In the rows, zero is written as 128.
Each row is followed by its class; each block has classes of its own.
[ 81 165 139 139 124 147 117  92 172 113 105 180 150 148 190 128 189 127
 110 113 114  46  98 201 151 108 178 117 142  43 117 149 154]
E
[ 44 176 158 133 118 119 152 124 122 173 150 127 113 172 132  97 161 126
 122 156 130 151 111 171 135 121 100 133 154 142 135 139  95]
Q
[156 119 110 119  94 132 107 113 109 137 131 168 106 143 112 153 161 147
 118 127 127 188 153 144 160 108 114 106 112 130 115 134 163]
J
[126 161 114 130 151  76 116 100 144  83 105 199 119 124 171 156 203 110
 117 126 153  99  58 153 186 161 142 144 152  76 169 146 112]
M
[136 162 130 141 152 141 137 156 177 135 123 184  90 154 161 177 192  98
 127 153 118 109  98 173 166 134 171 159 102  52 127 120 144]
F
[146 113 106 116 111 131 105 123 100 126 129 192 139 144 106 160 154 158
 116 150 141 183 149 140 187 105 136 106 102 133 132 124 166]
R
[153 128 166 128 172  92 123 131 147 121 120 195  95 128 188 179 165 109
 145 155 162 121  92 152 180 142 147 165 178  76 149 136 139]
Y
[132 115 111 117 115 132  94 111 106 139 133 177  94 158 116 148 157 150
 105 141 148 199 159 150 155  84 108 104 107 109 130 129 162]
D
[102  94 153 148 104 117 150 116  83 189 167 140 104 195 104 125 165 149
 110 172 121 223 171 165 126  78 146 154 150 118 115 118 110]
D
[137 144 155 114 129 126 131 131 138 127 124 181 157 119 140 143 192 149
 114 159 151 122 100 152 135 107 136 145 113  99 173 187 146]
Y
[ 85 121 176 161 155 117 135 110  82 186 173  87 100 140 115 118 116 159
 145 192 106 189 153 154 145 128 118 162 138 148 136 124 129]
C
[146 110 109 117 109 148 102 114 109 121 141 173 116 140 106 155 152 163
 117 137 130 166 150 142 169  99 117 128 102 129 125 122 170]
C
[145 120 117 132  97 124  99 108 111 125 138 186 128 147 123 145 158 159
 120 138 131 182 156 150 158  95 102 102 113 128 124 129 177]
E
[ 86 116 147 153 105 148 162 102 109 169 125 103 153 174  81  89 180 153
  69  89 125 112 153 163 128  90 166 165 150 136 104 159 107]
J
[ 78 140 129 158 122 129 159 111  93 194 159 136 144 174  93 105 174 142
  97 124 112 194 162 189 125  99 159 147 153 134  97 158 101]
D
[158 115 114 117  92 140 113 116 110 140 135 183 112 156 108 147 156 149
 123 120 132 198 156 144 157 100 113 119 129 136 114 133 172]
J
[ 32 203 155 151 115  97 147 123 106 137 166  64 142 136  67  99 111 111
 136 146 123 148  97 142 134 158 126 151 180 120 168 150  35]
C
[122 108 140 107 133 188 129 137 141 118  98 141 121 132 152 181 193 122
  80 150 152  73  81 132 157 127 180 149 117  54 111 144 127]
V
[  4 143 158 164 133  97 117  76  95 149 151 114 157 153 127  59 102 161
 126 137 126 132 121 160 132 129 138 118 180 125 141 149 117]
E
[142  94 119 109 119 146 103 101 103 123 136 180 119 153 124 151 168 163
 120 137 142 188 147 153 175  97 113 118 107 126 113 126 176]
W
[129 102 109 122 107 150  97 123 116 134 134 180 111 146 115 156 152 163
 134 133 139 198 148 159 172  94 110 116  93 125 107 130 185]
B
[152 123 100 113  97 126 104 124 107 139 129 157  96 145 112 156 163 170
 118 133 155 170 143 149 150 103 111 106 112 128 117 137 169]
Q
[141 107 103 120  95 142 120 123  96 132 141 191 133 143 112 159 156 171
 140 147 150 192 152 146 158 111 107 114 111 127 128 130 172]
T
[135 123 114 115 112 140  94 112 101 136 132 183 120 152 106 154 170 155
 103 129 140 202 160 157 152  78 107 108 101 111 124 132 162]
D
[100 180 100 122  80 111 138 136  99 161 171 156 156 170  61  94 179 158
 107 100 159 146 116 193 138  94 130 142 190 157 135 185 147]
Q
[146 117 114 121 118 131 118 123  97 132 135 194 138 152 131 155 157 161
 137 153 143 196 150 145 186 116 132 120 117 126 134 121 170]
R
[140 111 110 116 112 130 102 122 102 127 129 188 130 150 121 158 153 163
 124 155 137 175 152 150 188 101 134 108 102 120 134 120 171]
R
[ 34 100 148 143 148  64 128 104  85 150 147 131 141 161  92  89 137 176
  78 115 160 141 159 158 158 113 140 152 146 156 132 149  92]
Y
[136 149 143 139 149 130 125 119 123 125 118 157 131 159 157 154 187 139
 123 152 158 130  96 135 132 111 152 137 147  55 161 136 163]
D
[137 126 103 117 116 116 100 117  95 126 133 196 132 141 119 156 153 161
 128 149 141 182 144 149 193 113 130 108 112 131 137 127 159]
R
[130 109 112 120 108 147 118 123 112 134 118 173 132 129 103 160 165 163
 112 146 138 171 158 156 165 101 105 103  83 127 122 137 161]
T
[ 62 142 147 144 125 149 142 129 151 155 150 113 141 151  92 134 125 138
 135 166 120 175 117 142 104 127 148 127 102 124 123 140 117]
B
[135 118 111 119 106 129 108 126  93 131 136 169 127 149 109 159 144 157
 125 160 144 192 150 134 180 117 130 108 102 127 139 121 153]
R
[137 121 173 145 151 103 127 116 142 127 108 129 104 130 171 161 172 137
 170 179 142 140  88 154 158 116 142 154 151  55 156 133 146]
B
[101 124 146 158 122  66 163 104 132 172 155 118 111 166 137 128 144 130
 124 174 171 182 146 150 129 130 143 109 174 122 155 150 118]
Y
[108 188 125 151 107 127 151 134 144 140 116 164  94 130 145 171 144 111
 140 148 152 166  90 152 151 176 183 127 133  31 144 162  96]
F
[ 59 113 180 171 118 112 162  78 104 154 128  94 151 171 141  92 172 147
 106 127 149 139 139 158 142 116 146 159 183  95 131 141  79]
E
[151 173 165 154 178 133 165 105 183 130 107 170 114 132 159 190 180 122
 124 162 128  98  91 139 137 147 175 175 127  86 134 132 111]
C
[130 101 114 124 119 151  91 115 111 133 125 193 120 135 118 157 154 175
 135 133 134 190 143 161 171  91 117 115  86 127 105 134 195]
B
[135 110 110 116 105 148  99 110  97 139 139 187 121 161 106 164 177 151
 105 133 145 216 157 155 154  85 121 112 110 104 116 129 158]
D
[133 182 141 142 165 103 123 112 145 113  77 169 130 122 162 152 161 142
 135 129 138  57  93 172 180 119 167 140 165  73 155 158 143]
R
[ 54 118 186 130 154  78 152 106  88 165 170 112 111 161 144  79 124 170
 131 132 159 175 144 193 163 131 138 179 195 124 134 156 101]
W
[140 109 115 116 115 149 108 103 102 130 139 179 121 153 114 153 169 162
 111 136 145 188 146 151 168 100 114 113 105 133 113 134 172]
W
[142 176 149 139 150  80 130 128 149 123 105 185 142 143 117 133 175 138
 130 116  96  85 102 193 154  93 172 163 179  89 134 157 168]
J
[ 91 114 138 131  88 113 114 107  86 132 162 121 142 150  99  97 143 185
  93  85 144  80 134 159 104  96 139 164 160 143 142 150 112]
M
[ 96 121 122 134 130 179 139 144 158 122  89 154 109 141 177 158 194  96
 117 151 109  49  90 175 178 124 170 131 127  42 113 126 135]
T
[ 59  93 165 150 107 152 164 105 117 184 149 118 122 192 125  91 175 165
  91 127 161 144 152 162 124  78 121 169 144 130 137 138 105]
F
[168 137 172 140 150  88 118  98 153 110  91 225 103 128 204 184 184 143
 122 135 111  80 111 181 156 101 146 139 135  76 130 106 164]
M
[ 54 115 141 143  87 120 149 123  70 166 147 181 130 179 109  76 143 186
  93  82 176 163 141 174 161  81 116 162 195 144 137 166 125]
F
[147 131 163 143 142 130 120  88 145 129  82 129 112 143 164 162 183 136
 125 143 117  55 136 183 157  77 164 137 150  47 105 112 166]
V
[ 70 137 130 149 162 162 161 127 149 142 104 170 142 137 179 180 189 118
 137 174 118 130  86 172 163 170 185 124 123  57 104 137 127]
T
[109 154 151 156 155 124 145 123 171 116  82 167 109 142 236 132 171 104
 145 123  88  68 115 188 169 130 150 134 150  45 100 124 140]
E
[152 125 162 138 146 122 134 123 151 128 105 184 118 125 174 156 163 155
 152 146 136 113  94 165 144 103 163 159 147  79 130 149 168]
B
[152 120 110 115 105 129 116 127 115 146 131 165  99 156 115 152 163 173
 123 143 147 181 150 148 141  99 110 115 107 134 116 131 177]
Q
[122 114 110 115 111 138  93 114 110 124 132 189 132 137 114 154 154 151
 120 133 149 176 149 144 163 108 106 109  99 128 130 145 165]
Y
[ 62 141 169 127 131  93 120  93 115 169 177 142  95 176 135  93 128 136
  84  87 169 140 174 186 142  93 124 144 182 138 116 114  87]
D
[159 121 167 151 148  89 148 119 152 132 102 182 112 117 186 145 153  93
 148 198 109 161  88 145 170 132 155 127 180  71 147 138 143]
E
[ 90 157 154 159 100  69 156 132  90 174 155 162  97 172 107 131 137 162
 154 161 134 227 140 165 136  98  85 143 174 140 154 141 101]
F
[131 106 115 121 104 153 109 120 119 141 133 175 122 147 127 161 168 139
 114 138 142 185 168 155 165 104 111 106  89 119 115 137 164]
Y
[ 19 157 152 153 134 146 136  93 109 182 133  95 117 158  93 139 152 124
  92 159 123 213 146 168 130 134 146 115 104  90 113 149  56]
D
[ 85 159 153 144 155  36 131 108 117 143 157 113  91 143 131 101 129 148
 113 107 148 104 145 187 176 113 109 152 198 151 144 132  98]
C
[130 105 115 119  99 155  95 115 118 134 136 186 111 148 119 159 158 165
 135 133 141 190 147 166 167  89 116 118  94 118 108 131 182]
B
[127 108 102 120  93 147 115 123  85 130 136 183 126 141 125 152 156 164
 145 141 153 189 148 152 177 120 105 112 121 115 129 133 169]
T
[ 91 139 165 135 138 163 147 114 127 132  93 183 158 146 202 142 185 152
 119 139 124  66  93 169 162 113 180 147 143  73 129 142 132]
R
[121 108 107 121  99 152 116 124  93 135 135 186 128 141 120 144 148 168
 135 135 145 176 155 157 171 109 104 115 117 125 122 132 174]
T
[ 60 135 156 153 108 100 148 118 113 190 170 102  82 173 140  96 136 127
 130 142 150 194 163 191 161 115 109 129 166 112 137 127 106]
F
[ 75 125 169 164 144  81 162 119 126 190 154 106 106 181 144  70 129 186
 118 145 129 126 170 197 111  74 110 154 182 158 135 171 159]
E
[135 103 112 120  95 137  96 107 107 117 124 186 108 144 127 164 164 157
 109 130 132 168 140 150 153 100  94 111 101 128 130 125 162]
M
[153 124 106 113 107 108 103 116 113 133 121 177  99 147 118 148 160 170
 129 141 144 180 148 152 156  92  99 101 111 134 121 125 179]
Q
[ 77 193 147 137 129 134 131 119 159 122  87 176 104 155 177 152 189 103
 132 134  85  88  88 193 172 133 166 138 135  35 115 142 117]
J
[ 23 104 170 150 164 114 144 103  76 177 136 115 130 180  94 101 180 168
  61 156 143 188 146 154 146  98 128 166 112 131 133 143  76]
D
[103 124 143 137 139 135 140 132 149 138 103 192  96 127 186 154 158  93
 139 171 138 157  64 155 185 147 165 133 167  44 148 147 127]
F
[ 63 152 211 175 148 129 127  91 132 182 141 107  97 162 112 105  84 136
 134 165 112 154 166 187 137 113 154 164 160  85 124 130 142]
E
[132 110 110 124 103 147  95 115 117 128 136 182 115 145 117 164 158 166
 135 129 146 177 138 159 163 100 134 123 100 111 108 132 175]
B
[137 127 110 114 110 138 108 116 102 130 125 173 127 143  95 160 159 153
 105 139 145 171 149 152 172 102 125 114 113 117 106 132 166]
V
[156 141  99 110  87 122 108 131 112 138 138 169 100 155 105 152 160 162
 131 139 151 182 143 150 143  97  98 102 119 134 126 133 179]
Q
[120 101 109 126 100 160  95 119 105 135 136 167 119 146 106 156 159 164
 129 140 140 201 146 153 170  98 117 113  79 117 110 130 180]
B
[136 114 113 114 117 152  96 104 107 127 143 186 113 157 109 151 162 154
 117 132 135 174 148 163 175  97 121 120 106 125 107 124 179]
W

Next block, with new classes.
[ 79 168 127 140 101  84  92 125 173 153 142 159 112 133 147 127  97 145
 113 108 141 104 122  95 129 160 216 172 167 150 102 141  58]
G
[ 92 176 161 138  87  92 109 131 170 146 139 154 135 148 115 134 113 149
 125 127 106  87 114 101 108 122 183 148 165 138 115 126  77]
G
[ 92 162 105 143 127 111 149 135 128  98 104 102 174 159 124 101 154 145
 158  97 121 104 119  88 137 173 192 156 141 154 123 138 111]
N
[ 88 167 109 133  66 102 111 128 180 131 130 166 123 133 165  98 107 129
 121 113 116  92 122 101 112 165 208 175 172 135  91 142  98]
S
[ 66 180 170 112  68  89  85 114 163 165 126 149 148 158 105 124 113 120
 126 137 130  74 131 140 103 154 205 125 197 149 111 137  97]
H
[159 118 130 111 172 136 161 142 122 157 163 148 111 116  88 156 122 154
  87 131 168 141 146 118 125 135  73 155  70 139 141  98 107]
U
[145 116 149 126 148 125  95 129 134 206 161 138 101 130 102 152 111 111
 105 144 184 155 130 168 105 133  45 105 105 135 167 108  80]
A
[121 154 121 132 151 178 192 141 142  99 118 135 147 147 110  81 155  97
 132 123  68  43 145 110 165 174 200 252 151 156 202 152 105]
S
[102 169 126 180 141   5 123 121 126 123 186 113  86  92 134 175  95 181
 126 131  96 145 101 153  49 157 136  98 113 138 110 115  69]
U
[ 91 174 141 130  82 100  64 120 147 172 128 119 125 120 146 125 102 139
 100 132 137 119 131 121 103 151 200 123 142 113 104 125  96]
U
[110 134 130 139 135 145 176 118 144 137 118 146  51 138 158 128  89 122
 143  79 144 130  89 143 138 144 156 226 135 137 132 164  78]
G
[ 89 160 101 137 122 105 140 145 134  96  97 100 163 170 129  83 160 116
 147 127 108 110  90 112 129 140 201 166 148 150 110 131  94]
Z
[145 113 159 118 104 139 131 121 137 168 170 131 141 146 111 161 146 113
 101 138 163 183 153 127 133 105  80 174  76 115 138 120  86]
U
[134 150 150  83 102 153 210 108 153  96 105 150 117 149 126 166  96  97
 131  95 152  49 148 135 192 140 208 237 145 162 132 159 148]
H
[103 152 118 126 119 108 106 143 160 151 120 146 149 146 133 116 102 139
 123 119 110  89 124  90 102 147 166 139 157 140 121 114  98]
P
[ 88 172 138 131  87  95 127 135 180 145 125 151 127 168 104 126 118 132
 121 127 147  99 109 113 122 144 179 172 151 152 131 128  61]
G
[113 135  98 183 191  47 114 129 128  98 166 128  87  88 108 130 111 178
 111 137  65 101 117 118 119 146 151 133 127 144 147 121 117]
K
[148 137 143 137  78 129 131 134 158  95 106 145 122 160 150 157 116 131
 139 113 154  72 148  76 151 126 135 148 117 147 152 150 124]
N
[ 92 147  85 153 133  66 152 113 149  80 147 154 103 121 155  73  97 142
 156 118  92 125  92 160 104 129 110 175 146 113  91 103 139]
U
[ 94 155 104 134 127 117 145 139 122 101  97  91 167 169 132  86 148 115
 140 115 112 100  96 110 133 128 196 156 148 137 116 130 102]
Z
[ 97 157 105 144 133 109 148 132 125  91 104 104 172 153 126 102 149 149
 158 102 113  97 120  82 139 169 196 152 146 158 116 144 116]
N
[111 154  76 159 111  47 140 112 157  87 123 133  69 132 163  92  88 140
 158 127 120 134  52 138  81 134 141 146 168 150  88 161  86]
A
[ 89 150 137 128  97  84  69 119 154 179 157 146 140 134  96 101 111 118
  98 151 131  79 128 126 100 152 177 146 160 123 127 111  76]
K
[100 162 108 141 124 114 148 141 121  95  97  99 168 164 128  91 156 124
 136 115 120  88  99 104 132 134 198 167 148 147 130 126  89]
Z
[132 113 120 118 144 131 106 154 109 155 167 129 144 125 107 118 165 103
  94 133 173 166 119 114 115 136 116 126  86 118 123 108  71]
Z
[ 67 162 149 135  88  98  61 135 167 176 100 143 113 127 127 122 107 134
 121 147 115 106  89  82  96 159 225 156 187 143 100 126  56]
P
[ 77 173 100 114 143 108 147 150 138  92 103 105 168 170 119 102 163 138
 163 111 128 100 120 102 159 173 181 153 147 155 119 148 129]
H
[ 89 160  92 123 134 115 154 153 146  94 104 110 175 157 143 101 143 140
 152 126  99 103 108  69 148 157 190 170 141 139 100 129 110]
S
[136 152 118 134 122 118 173 116 166 123 114 118  69 157 151 136  71 120
 113 133 124 110 138 203 124 136 146 172 101 150 160 141 153]
U
[ 91 173 106 133 117 108 145 132 135  98 101  96 169 150 128 100 156 140
 149 123 120 114 118 107 147 152 182 184 134 132 118 122 114]
U
[ 69 178 104 109 145 115 157 152 133 109 109  99 160 163  98 101 167 143
 154 102 125  92 112  94 150 178 189 156 148 150 118 153 115]
H
[ 84 170 145 141 103  96  88 110 150 172 136 127 121 116  98 128 102 144
  83 126 122  98 137 116 117 157 208 157 158 133 131 116  79]
U
[129 169  88  87 110 126 150 120 174 106  64 119 121 149 138 103  59  99
 123 137 140  81  87 139 158 140 230 166 148 145 108 125 151]
A
[ 69 181 102 132 122  63 145 138 155  99 137 125  74 123 126 129 107 142
 141  94 115 117  68 120 109 181 202 163 142 134 105 159  83]
H
[ 58 188 136 159 167  66  77 135 152 134 133 141  70 100 170 107  84 146
 123 177 120 121  63 179  93 184 228 166 131 161 108  88  85]
N
[ 86 145  86 122 131 110 139 143 134 128 121  90 173 168 104  78 159 137
 145 111 111  98 114  77 145 150 168 169 140 125 107 147 106]
K
[109 194 111 114 131  77 129 151 147  98 136 134 107  67 149 111 140 129
 171 146  95 129  55 163 101 192 210 156 133 136  62 112 133]
A
[ 87 199 117 144 205  83 125 130 119 128 165 100 120 102 184  84  97 142
 142 150  62  88  67 164  91 143 196 170 152 139 106 115  86]
A
[122 184 107 116 112 148 168 147 150 102 101 133  89 135 134  55  93 124
 155 102  52  75  68 140  74 160 173 181 133  91 142 140 135]
U
[ 80 156  85 137 158 128 157 156 141 117 109 105 162 159 131  81 166 140
 152 109 100 112 110  84 138 158 167 192 145 149 120 134 107]
P
[111 153 140 135  63  95  53 125 150 133 104 148 154 141 141 117 116 119
  97 145 150 100 115  94 115 116 214 119 165 133 107 109  82]
Z
[ 86 170 106 138 117 120 158 131 128 101  96  96 175 169 127  90 146 141
 158  90 122  89 114  91 132 165 195 161 150 147 123 139 113]
N
[ 95 173 139 130  79  92  82 125 160 144 115 153 155 154 141  96  95 106
 117 135 113  93  97 151  83 143 223 148 169 139 119  92  79]
Z
[129 156 117  93 136 140 153 147 180 145 138 176  83 118 178 104 111 105
 171 114 126 102 110 171 139 190 151 231 138 169  88 145 139]
A
[ 90 162 108 144 129 120 145 137 131 107  96 107 170 165 124  94 150 150
 160  93 115  97 117  79 134 171 188 161 149 156 128 141 105]
N
[128 147 117 111 118 106 214 129 147  93 142 162 127 151 114 105 136  91
 173 133 149  70 125 194 115 172 140 183 149 169 121 140 127]
G
[118 172 149 146 104  94 123 130 160 131 134 143 118 125 122 154  94 143
  95 152  91  89 114 114  94 141 205 144 138 142 148 115  82]
S
[ 68 169 104 115 145 116 154 144 142 112 100 106 152 171 104 105 147 141
 152  96 127  91 125 107 162 171 178 154 156 155 125 150 131]
H
[ 90 148 103 136 146 122 143 147 133 116 101 105 172 153 137 100 167 137
 160 119 100 121 116  84 139 154 177 179 153 154 112 135 107]
P
[129 149 137  95 105 144 143 151 169 134 133 155 169 187 155  93 128  94
 174 131  91  86 121 140 130 144 134 237 115 124 139 115 116]
K
[ 88 163  97 124 133 113 172 140 143 104 112 106 178 172 119  98 145 131
 166  93 109 111 116 106 149 157 185 169 147 142 113 141 108]
G
[114 130 124 114 140 110  89 155 194 149  66 147  67 147 134 161  62 132
 163 128 130 127  81  99 172 161 124 152 133 161 127 117 109]
A
[ 86 170 109 135 115 110 130 141 138 110 110  89 164 151 116  98 170 135
 146 128 111 124 118  96 144 155 177 174 129 127 125 133 101]
U
[ 95 159  96 137 135 111 157 148 132  82 100  99 168 149 138 111 149 141
 151 127  98 100 106  65 149 152 193 166 141 139 119 137  99]
S
[117 121 117 122 148 121 144 129 140 197 175 149 133 170  80  93 130 138
  93 131 164 123 136 153  96 129  67 169 109 139 143 106  88]
K
[112 164 121 115 132 105 154 126 178 146 101 174  90 167 147 105  52 136
 131 149 150 112 101 233  89 141 148 133 135 165 110  91 159]
G
[ 97 123 127 111 112 159 178 122 174 139  85 153  60 164  89 109  83  91
 131 105 163  64 105 128 175 138 152 209 166 139 147 154 108]
G
[ 90 168 102 127 113 108 139 136 132 103 104  86 179 154 135 103 152 133
 156 113 120 126 117  99 145 155 178 170 128 119 111 125 109]
U
[127 166  98 125 130 137 155 153 173 118 109 155  61 126 145  88 105 131
 159  92 108  79  80 125 123 164 126 193 144 138 138 151 125]
A
[114 143 131 108 129 125 183 123 186 144 114 154  95 163  90 134  31 110
 134  79  72  57 130 163 136 145 168 149 157 139 149 130 153]
G
[133 136 143 116  81 140 196  98 173 100  74 167 118 175 107 130  71 119
 130 116 142  74 112 128 163  90 125 243 145 135 151  94 129]
U
